Below are the code and all the weights of a small trained network. Each question names an input and a class and asks about switching units off, where a switched-off unit gives its printed mean instead of its output.

import numpy as np


def w(rows, s, z=0):
    codes = np.array(rows[::2]) - 128.0
    scale = np.full(codes.shape[1], s)
    scale[-1] = z or s
    return codes * scale


def f(y):
    return y / 2 * (1 + np.tanh(0.7978845608 * (y + 0.044715 * y**3)))


def log_softmax(a):
    a = a - a.max(-1, keepdims=True)
    return a - np.log(np.exp(a).sum(-1, keepdims=True))


def net(x, mask):
    res = np.array(x, float).reshape(1, 7) / 4 @ E
    y = f(res @ A[0][:, :-1].T + A[0][:, -1])
    res = res + np.where(mask, y, B[0][:, -1]) @ B[0][:, :-1]
    return log_softmax(res[-1] @ U[:, :-1].T + U[:, -1])


A, B = {}, {}
E = w([
[122,107,129,97,189],'x0',
[178,172,64,69,97],'x1',
[255,49,70,122,157],'x2',
[52,147,167,51,143],'x3',
[107,169,134,178,168],'x4',
[201,153,244,114,154],'x5',
[192,128,200,239,29],'x6',
],0.0065)
A[0] = w([
[122,76,44,113,132,191],'N0',
[118,70,55,80,139,218],'N1',
[33,196,114,28,145,8],'N2',
[171,92,123,180,123,146],'N3',
[141,124,188,68,183,166],'N4',
[146,122,45,75,156,234],'N5',
[195,121,108,185,102,164],'N6',
[156,135,97,96,254,210],'N7',
],0.0088,0.0015)
B[0] = w([
[177,193,159,109,185,213],'N0',
[220,205,214,107,150,227],'N1',
[85,70,81,80,63,255],'N2',
[98,1,109,172,53,197],'N3',
[139,141,184,128,147,191],'N4',
[138,148,99,62,198,232],'N5',
[99,65,135,190,83,229],'N6',
[164,222,197,78,194,238],'N7',
],0.0073,0.0048)
U = w([
[91,66,123,188,120,3],'0',
[128,236,151,162,255,253],'1',
],0.0088,0.00048)

Each question gives the input, the list of numbers given to net, and the class t.
The units are the neurons (one row each of A and B). Each row of codes is followed by its name. A weight is (code - 128) times the scale printed after its matrix; where a second scale follows, it is the last column's (A, B and U).
mask holds one flag per neuron, in row order. A switched-off neuron (its flag False) gives its mean, the last column of its row in B, instead of its output. The means were averaged over made-up inputs and are rounded, as every weight is.
A unit's drop is (log p(t) with every unit on - log p(t) with that unit switched off) / (log p(t) with every unit on - log p(t) with every unit switched off).
The circuit of an input: a set's keep is (log p(t) with only the set's units on - log p(t) with every unit switched off) / (log p(t) with every unit on - log p(t) with every unit switched off). Starting from all 8 units, units are removed one at a time, each time the one whose removal leaves the highest keep (on an exact tie, the one counted first), for as long as the keep stays at least 0.8.
circuit, biggest first: the units of the circuit, biggest drop first
most important unit: the unit with the biggest drop
top k neurons: the k neurons with the biggest drops, biggest first
drop when u is switched off: that unit's drop, to one decimal
input [-1,0,-8,6,-2,-1,-3], class 0: most important unit : N2
input [-3,-4,-8,-1,8,3,-2], class 0: circuit, biggest first : (N7; N2)
input [-2,3,-2,-2,-1,6,2], class 0: circuit, biggest first : (N7; N1)
input [1,3,-7,1,7,-6,-2], class 0: top 2 neurons : (N2; N7)
input [-3,3,-8,2,2,-1,1], class 0: circuit, biggest first : (N2; N7)
input [0,-1,-8,0,3,-8,-5], class 0: top 2 neurons : (N2; N7)
input [-4,5,-8,8,8,8,-6], class 0: drop when N0 is switched off : 0.1
input [1,-5,-7,-2,-5,2,-4], class 0: circuit, biggest first : (N2; N7)
input [-1,-5,-5,2,-6,1,-3], class 0: drop when N5 is switched off : 0.1
input [-4,1,-8,1,-2,2,-7], class 0: drop when N2 is switched off : 0.8
input [5,6,-5,7,8,-8,0], class 0: drop when N6 is switched off : -0.1
